
[[ 125  -73    7 -150  101  264   62 -230  -53  -83 -245 -302 -280  226
    18   32   46   74 -117   11 -185  -74 -127 -178  -71  323   48 -101
   154   87   25  -14  194  144  -39  -57]
 [ -26   -5    8 -282  241  282   -6 -126  140 -201 -254 -302 -257   81
   389  -28  193  125  372  -32  -57  -91 -218  -65 -265  418   68  -60
   184  -39 -313 -144  133  223  -38  -25]
 [  74 -377   56 -105  -18  312   47 -124 -646 -230 -147 -268 -244  193
   261 -153 -187 -580   90  277 -157   20  -52   19 -561 -183  165 -190
     4   66   31 -353  -31  198  298  343]
 [ -69  153   62  -26  116  -93   31 -118  341   23 -121  -78   17 -108
    80   -3   91  238  137  -50    0  -91 -125  -32  120  286 -130  -20
   225 -166 -257  105  115  -50  -95  -35]
 [ -13 -100   73   33   15   27   65  -69 -184    6  -36 -167 -153  184
   -60  -39    2  -59 -189   -2 -133   61  -32  -77  -48  171  -30 -190
   111   31   99 -173  166   -9   44  109]
 [ -71 -256  174  -41 -162 -132 -125  -54  -44 -120 -179  -27   37 -242
   259 -226 -133 -377  497  394  340  -56   70   80 -407 -380   50  328
    79  -78 -187 -194 -256  192  139  129]
 [ 105   73  129   31   61  -74   56 -265  372  113  -53  -38  -39  -66
  -206   72  113  448 -184 -189  -67  -84   59 -220  398  279 -187 -118
   209  -35  -46  277   84 -216  -35 -198]
 [ 251  127 -148   41  118  -49  100 -155  -13   57  -53  -31   17  143
  -329   91 -297   -2 -242  221  -30  -92   17   86  253  176    5  214
   140   54   99  163  167  119 -157   -9]
 [ -29  -85  122    9 -149   59   56 -239  -41   54 -381 -290 -174   76
   -56  -35    3  -64 -259  129 -164  -90 -198 -265  -79   69  -56  -91
   194  -26   84   91  149   59  -74  -15]
 [  96  -69  129  118  -61  -51   86 -190  -33  142  -30 -113 -137  168
  -360   39   13  169 -489  -92 -158   33   73 -238  265  181 -126 -188
   135   87  257   70  166 -155    0  -79]
 [-130  141  -29  140  -93 -211   76  -20  -29  151 -231 -157   27  124
  -184  -21 -141 -145 -286  233  -86  -18 -230   -5   44  152  -88   73
   198 -109   91    0  300  100 -265  108]
 [ 108  -57  124  102 -141   12  121 -359  -34   91 -268 -127  -21  -86
  -169   -3 -167  -72 -334  131 -218 -139  -78 -221  118 -117 -130 -171
   172  -95   47  321   13 -140   72   49]
 [ 327   23  -80 -145  290  279  113 -284   23  -84  -37 -158 -212  212
  -128  124  -32  255 -148  -99 -198  -94   29  -84  213  412   23 -122
   139  123   -9  132  160   24   24 -108]
 [-216   98    1   78  125 -192   42  158  -52   -4   93  -41   57   47
   139 -100   -4 -111  141   28   -5   94 -123  207 -109  223  -76 -106
   127 -172 -172 -293  187   -3  -24  286]
 [  44   52  -33   20   -2   52  105 -165 -105   51 -258 -239 -129  201
  -159   38 -111  -71 -313  143 -205  -65 -195 -104   26  223  -20  -37
   182   -5  110   65  268  121 -158   39]
 [  54 -234  220  265 -160 -514  -88  103  -89  138  419  313  172 -101
  -376 -142 -175  -87  -17  113  419  198  545  141  188 -316 -107  239
   -36  108  219 -265 -203 -194  207   84]
 [ 115 -309  104 -168   40  -26 -167    7  -51 -209   51   20  -94  -59
   191 -172  -75 -179  592  272  462   13  297  158 -336 -167  171  439
     0  145 -105 -369 -253  281  166   -7]
 [ 132  161 -144 -180  235  174   59 -173  173  -72 -269 -236 -150  158
    29   87  -38  155   49  101  -90 -155 -212   -7   40  450   51  140
   220    3 -139  102  252  256 -230 -101]
 [-305   -5  247  368 -237 -507   52   71  -43  252  109   81  191 -113
  -193 -151  -20 -121 -276    5   -9  151   21  -14  118 -124 -280 -229
   130 -224   73 -115   89 -336   66  268]
 [  88  -96  110 -183  297  187    6 -145  157 -171  112  -84 -185    2
   235  -24  228  322  306 -284  -19   13  112  -46   -5  351  -34 -254
   108   11 -266 -136  -11 -113  225  -27]
 [-131   36   -9  -37  200  -28   24  117  -73  -66   69 -130  -94  170
   157  -63   75  -20  155  -44  -14   99  -93  130 -149  364   -5 -112
   118  -51 -127 -354  219   73  -25  179]
 [  45 -190  189  265 -221 -580 -113   98  -22  152  326  324  228 -167
  -392 -160 -250 -140   42  254  512  138  502  174  164 -392  -92  427
    -7   79  199 -202 -222  -96  121   46]
 [ -87  117 -162   11   12  -13   76   34 -225   25 -310 -295 -100  303
   -51  -10 -197 -315 -179  352 -122  -36 -342   84 -190  262   76  156
   178  -36   88 -160  386  366 -329  162]
 [  -7   82  -87 -185  148  217   51 -144   30 -114 -370 -337 -189  148
   214   12    5  -49  112  165 -141 -139 -335  -39 -213  360   72   34
   216  -56 -175  -21  254  295 -188   22]
 [-126  195  -73  119  166 -225   87   89  -38    4  116   56  200  -60
    84  -70 -190 -172  155  124  -22   22 -114  315    2  119 -108  -61
   140 -247 -248 -114  135  -53   -5  353]
 [ 349 -334  269 -133   61  -90 -188 -201  349  -84  258  203 -100 -191
  -138  -63  116  431  398 -107  528    1  659 -107  206  -74    9  355
     7  270  -17  -61 -391  -79  282 -372]
 [  91   53   31  176 -166 -568 -112   27  268  178   45  251  272 -193
  -419  -62 -328  -43   94  433  554  -44  297  198  264 -239  -51  752
   112   19   90   62 -110  121 -200 -119]
 [  89  -32  -14  -72  142   61   32 -115  -45 -109  -49  -73  -37   -8
   115  -41 -122  -94  197  139   13  -68  -15  102 -101   77   22   36
   115  -48 -170  -50   11   84   69  121]
 [ -97 -102  262  154 -138 -144   70 -197   48  113  -63  -55    5 -145
   -58  -87   70   63 -194  -97 -133    2    9 -214   97  -55 -230 -338
   160 -145  -26   88   -1 -309  167   89]
 [-128  221 -158    7  173 -105   57  116  -37    1  -94 -151    1  196
    38  -12 -109 -117   42  183  -43    3 -257  213  -82  370    5  108
   175 -116 -105 -197  344  222 -261  184]
 [ 180  -66    6   55  -88  133  144 -321 -236   60 -285 -227 -130  153
  -241   39 -227 -169 -463  201 -280 -110 -124 -175   55    4  -29 -124
   155   26  190  206  156   29  -16   58]
 [  83  -74  113  -64   67  101   33 -197   86    2  -95 -181 -220  142
   -86   22  146  254 -151 -144  -99   -6   16 -228  101  317  -52 -151
   152   87   47   -6  139  -43    9 -131]
 [ 167 -232  190  151   20   -7  115 -188 -269   51  271   22  -97   94
  -265  -27  -39   49 -378 -203 -189  125  286 -126  208   -4 -140 -449
    27   90  202  -58  -14 -357  350  134]
 [-278  143   92  194   12 -382   28  125  101  117  116   46  166  -80
     4 -102   20  -10   33  -20   34   98  -71  139   56  145 -194 -118
   160 -242 -147 -168  162 -167  -38  233]
 [-217  169  153  158   70 -377   17   41  346  128  149  110  181 -197
    -2  -69  127  259  112 -168   87   57   17   67  228  208 -261 -127
   185 -251 -242  -27   80 -279    0   91]
 [-240   40  156  140  -78 -271   17  -30   90   47  -73   20  182 -271
   173 -161  -46 -160  186  120   32  -21 -115   77  -99 -117 -188  -93
   167 -315 -268  -20  -23 -148   82  262]
 [ -22 -335  303  167 -206  -28   66 -161 -309   97   34 -138 -202  141
  -203  -96   92  -63 -454 -135 -188  143  145 -304   -8  -64 -133 -435
    49   95  296 -167   43 -265  261   93]
 [-151  -27   31   52 -176   29   98 -185 -250  -30 -469 -256   31  -94
   234 -138 -255 -538   -7  436 -204 -153 -394   -4 -380 -230  -27  -77
   187 -276 -158   77   70  139    0  348]
 [  53  -71  -42 -113  111  201   52 -103 -186 -107 -185 -278 -236  245
    89  -18  -31 -119  -10  111 -130  -25 -141  -28 -201  261   85  -44
   125   65   -1 -171  199  219  -40   77]
 [ 217 -326  144  167 -211 -255  -52  -42 -270  104  177  103  -48  137
  -485  -79 -239 -171 -270  238  281  117  452  -21  110 -263   25  304
   -27  278  438 -204 -102   28  110  -43]
 [ 155 -266  138 -169   68  383   64 -294 -185 -128 -192 -334 -402  241
    73   -7  143   68 -147 -116 -245  -18  -24 -309 -151  238   49 -326
   108  161   84 -100   93   41  168  -51]
 [  58  312  -65  169    6 -303   98 -107  302  266 -101  -19   88   96
  -493  127 -130  277 -458   73  -40  -81  -82  -52  512  346 -170  179
   244  -48  133  281  329  -30 -375 -143]
 [ -73  101   79  129 -163 -185   72 -200  127  149 -332 -122   82 -118
  -124  -28 -136  -76 -206  227  -80 -133 -211 -114   90  -31 -146   41
   232 -194  -44  254  123  -19 -150   56]
 [  65 -278  236  -68 -163  -68 -119 -222  126  -85 -207  -14  -15 -292
   140 -163  -46 -117  382  272  317 -118  164  -90 -206 -339    7  286
   105  -14 -151   17 -301   80  164  -58]
 [ 273   67   46   -5  297   35  102 -244  233   13  237   71  -43    3
  -211  105   51  483 -121 -319 -109  -23  221  -55  459  360 -158 -247
   133   24  -87  190   46 -303  154 -101]
 [ 286 -138   51 -106  177  -83  -99  -59  178  -89  232  132  -62    0
  -143  -12  -38  245  296   29  382   19  423   99  159  114   60  363
    37  209  -21 -141 -136   74   95 -194]
 [-124  292  -78  271   37 -465   91  136   97  246  128   78  196  103
  -387   27 -165   54 -322   82   15   85  -48  183  361  279 -180   94
   170 -126   91  -26  341  -85 -277  123]
 [-208  199   68  298   13 -518   60  155  125  209  264  174  272  -89
  -203  -68  -74   48 -111  -30   79  127   51  195  273  112 -250  -64
   140 -227  -60  -95  159 -264  -47  231]
 [-119  141  -72  213  -57 -258  112   71 -202  162  -76  -95   66  195
  -256  -22 -225 -248 -365  238 -109   54 -184  106   54  141  -80   21
   146  -92  154 -103  338   68 -218  233]
 [-136   60  142   54 -132  -90   48 -220  184   76 -367 -173   17 -168
    77  -60   12  -17  -48  123 -103 -142 -250 -169  -24   18 -156  -75
   247 -226 -162  203   81  -43  -79   44]
 [  28  -14  168   22  -17   -5   60 -278  205   78 -160 -131  -84  -55
   -98   12   95  243 -175 -103 -128  -79  -42 -243  186  173 -154 -187
   202  -63  -46  199   74 -167   22  -90]
 [  30 -205  101  139 -327 -288  -71  -59 -178   83 -201  -14   55  -46
  -233 -143 -325 -426  -50  541  297  -34  121   19 -157 -412   40  488
    77   53  213  -80  -93  225  -54   51]
 [ -44  376 -281   68  240 -188  113  143    8   82   -1  -90   70  286
  -202   81 -211  -19 -166  175  -68   13 -240  287  166  514   -9  176
   190  -82  -11  -99  469  216 -398  148]
 [ 192 -263   17 -137   72  401   98 -262 -432 -170 -196 -318 -321  258
    97  -24 -102 -250 -137   96 -288  -38  -84 -133 -272   77  111 -263
    67  109   73 -115   86  131  192  152]
 [-198  153  -33  147  -71 -238   72   46  -58  121 -167 -128   75   79
   -75  -60 -150 -216 -152  241  -56    0 -250   89  -46  120  -86   53
   192 -170   -5  -75  270  100 -223  213]
 [-138 -123  111  239 -265 -601 -142  196  -79   98  107  236  297 -229
  -126 -230 -340 -454  290  527  560   79  251  317 -147 -483  -21  590
    30  -75   36 -290 -191  130   -1  207]
 [-154  -25   27  134 -131 -122   72   10 -282   80 -176 -193  -49  180
   -76  -90 -134 -327 -258  228 -133   54 -199  -10 -160   44  -34  -73
   129  -74  129 -180  242   96  -96  241]
 [ 200 -271  247  -73  -53 -183 -176 -166  315  -56   84  170   11 -284
   -55 -109    7  193  432  102  515  -45  466  -39   71 -223  -13  424
    58  118  -91  -13 -376   -7  192 -249]
 [ 351 -352  270   10 -151 -176 -139 -246  193   39  120  159  -68 -130
  -382  -43  -52  241   35   79  452  -12  597 -181  263 -244   -9  417
    20  294  224   56 -326  -51  180 -349]
 [  17  135 -138  -94  281   37   50   37   -4  -88    6 -130  -74  192
    83   16  -48   22  139   45  -29    1 -119  182  -49  429   42   43
   137  -20 -152 -191  256  179 -131  103]
 [-281   45  150  171 -165 -269   42  -15   30  117 -184  -93  103 -123
    55 -125  -16 -168  -50  138  -42   -7 -201  -32  -88  -37 -169 -113
   191 -259 -112  -33  113  -81  -45  217]
 [ 354 -269  120 -136  -67   67  -98 -290  103  -54 -156  -71 -202   29
  -230    0  -80  129   40  202  286 -111  311 -185   67  -63  110  433
    74  281  169   67 -154  202   18 -331]
 [-165  123   11  206  -68 -284   83   51  -81  154  -49  -62   91   73
  -170  -56 -141 -163 -245  149  -79   45 -146   76   62  106 -128  -32
   164 -155   58  -73  251  -25 -145  211]
 [ -59 -104  182   48  -99  -27   39 -167   -5   66 -168 -179 -128   38
   -49  -57   86   36 -189  -26 -108    0  -59 -225  -16   89 -107 -193
   160  -33   50  -18  103  -78   32   18]
 [ 228 -337   75   25  -46  -81  -58    9 -351  -46  207   40 -127  204
  -254  -89 -204 -219  -22  211  261  127  402   81  -80 -142  120  265
   -54  294  306 -359  -88  140  160   33]
 [ 138 -278  163   16  -52 -241 -144   18   -4  -50  214  167   13  -82
  -122 -134 -103  -57  302  186  480   81  455  117  -39 -221   46  401
   -15  161   61 -274 -243   62  170  -53]
 [  34   16  -14  113  134 -184   57   44 -137   -4  239  109  119    0
   -66  -66 -204 -138   64   90   56   71  123  257   53   27  -61  -22
    60  -71  -73 -163   29  -78  120  264]
 [ -71  -25  -24 -120  204  115   20   45 -137 -145  -28 -194 -156  176
   255  -71   51  -96  225   29  -43   45 -126  109 -266  312   57 -102
   106  -28 -158 -334  177  163   13  174]
 [  35 -234  186  -27  112  146   54 -114 -190  -77  139 -131 -233  156
    70  -60  171   88  -67 -254 -170  124  117 -141  -64  198  -60 -451
    53   71   17 -256   50 -191  296  100]
 [  14 -130  254   64 -119  -32   48 -278  121  106 -146 -134 -136  -33
  -140  -25  143  218 -273 -141 -127  -27   39 -343  154   76 -171 -253
   166  -12   73  136   35 -216   97 -103]
 [  16 -318  134 -130  -20  330   40 -172 -385 -153 -232 -368 -369  243
   204  -94   87 -224  -57   32 -223   23 -115 -211 -397   98   89 -303
    79   91   70 -276   99  129  180  127]
 [  32 -270  113 -108   97  294   64 -160 -372 -198  -54 -225 -231  106
   293 -113   19 -233  108  -15 -216   31  -52  -54 -356   28   41 -390
    61   -7 -111 -245   -8   -8  331  263]]

[ -81   99  243 -108  217 -139 -157  263 -112 -279 -252  241   38  134
  427   81 -350  141 -150  264  113  186  140  151  126   15   64]	58
[-113  470  -82  220 -330  168  133  -66   66  222 -582  486  152  229
  319  -41  166  217 -403   82  426 -466 -304   39  170 -266  134]	32
[ 138 -155  -61 -253  162  -66  113   48   84  142 -233  213   52  246
  201  221 -356  269  -87  147   22   27 -124  152  165   35  167]	12
[-226   49  354   65   83  -55 -241  185 -204 -450  264 -181 -159 -231
 -113 -312   42   31   63   81  -46  196  398  110  -86  196 -175]	60
[-124  244 -229   18  121    5  -12  114  167 -171 -287  326  275  -68
  329  213 -375 -240  316  120  480 -135 -164 -265  142 -101  344]	6
[ -70  373  282  -46  226  -64 -201  264 -293 -698  -21   53  -52 -250
   95 -313 -156  -76  181  -21  505  -10  356  -55  121 -225  270]	34
[-251  286   -8  176   10   89 -142   93 -115 -424  105  -62   27 -328
 -364 -233   64 -215  237 -176  213  -90  215 -218  -91   49   13]	35
[-233  415   99  224 -254   85 -149   18  -48  103 -484  358   72  150
  252  -51  203  273 -567   63   38 -176 -130  102   61  -36 -208]	36
[ -14  -54 -243  -76  -86   58  -82 -194  243  356 -108   76  100 -122
   88  156    0  156   40  -22  -77 -137 -326  -92   98  125  -78]	14
[-165   33 -196  132  -61  165   54  -34  -21 -105  150 -125    3 -157
 -755 -121   98  -97  135 -293 -112 -115   97 -147 -180  234 -101]	5
[ 101  264  -81  -27 -159  136   78 -158  -24   74 -173  114  -21 -107
  -77 -249  216  216  -66 -184  385 -418 -141  -23  168 -263  201]	66
[  37  225  228 -214  328 -154 -122  308 -171 -418 -359  334   55  136
  495   64 -463  124  -98  186  356  113  148   92  231 -187  294]	44
[ -42   21  -52  -66  197   -8   43  148  -12 -346   66   25   53 -118
 -122  -20 -308 -161  368   14  292   -1  129 -113   34   24  270]	3
[ -59   13 -169  -33    1   52   38   16   58  239 -401  286  120  305
 -151  276 -161  241 -406  -70 -281   -5 -169   62   -2  176 -148]	40
[-241  522  262  232 -184   63 -283   48 -163 -323 -104   84  -39 -308
  246 -415  310   54  -81   25  422 -223  112  -32   85 -186  -23]	18
[-210   81   82    9  193  -85 -150  250  -23 -323  -94  145   98  -11
  182  115 -341  -92   97  193   71  186  146  -27    6  142   28]	50
[  -6  246  182   53  -76   64   44   20 -157 -302   80  -24 -123 -179
  -59 -436  161   88  125   -6  511 -280  171   61   97 -220  251]	33
[  46  233  -53   18 -315  110  -27 -250  126  452 -376  259   31   20
  384  -80  296  428 -354   29  200 -410 -395  102  241 -185  -16]	39
[ 216  106  -75 -145  -90  128  193 -144  -88  107 -124   64  -93   29
 -328 -237  148  341 -146 -265  233 -365  -69   89  143 -210  209]	20
[  -9  109  144   63 -197  108  -20 -154 -104  -85  277 -229 -201 -328
 -240 -520  407  184  122 -105  251 -290  113   81   42  -76   21]	55
[-171  204 -131  101  -60   76  -96    5   67   14 -224  178  131  -57
  -13   68  -17    0  -58  -37   59 -117 -114 -126   16   71  -53]	63
[  27 -197  -10 -211  150  -63  -51   45   24  108 -116   79   -1  148
  -42  187 -240  282 -184   34 -318  165  -22  142   36  232 -122]	0
[-334 -149 -309  269 -220  190   30 -167  224  180  295 -216   59 -237
 -645   -7  197 -160  267 -119 -302  -81  -63 -178 -262  470 -304]	37
[ -58  -91 -142   96 -226  154  233  -95   48  380 -194  118  -15  341
 -469   61  126  338 -436  -89 -333 -137 -121  205  -99  236 -221]	70
[ 287 -203  273 -425  258 -118  -65   50 -227 -127   91 -115 -251   17
 -100 -184 -138  483 -155  -79 -116  134  218  313  155   -6   50]	59
[  64 -212 -310 -227  155   41  -33 -104  127  168   36  -68   69 -121
 -432  211 -186   88  136 -258 -295   34 -127 -136   -2  254  -62]	23
[-349  -20   49  150   42  -44 -211  150  105 -136   15   50  106  -66
  176  142 -187 -110  106  272 -139  209   72  -26  -89  350 -205]	11
[  83  -49 -397 -200  188   89  116  -18   36    9 -125   68  111   13
 -654  204 -271   -2   81 -393 -121  -67  -72 -195  -13  113  108]	1
[ 171 -418   28 -380  318 -137   12   59   32  -18  168 -101  -85   22
  -60  139 -393  212  174   88 -189  247   96  160   83  221   71]	17
[ -17  194 -193   85 -281  159   14 -271  174  251  -51   44   40 -282
   58 -186  299   99  150  -88  357 -464 -296 -126  144 -146  115]	62
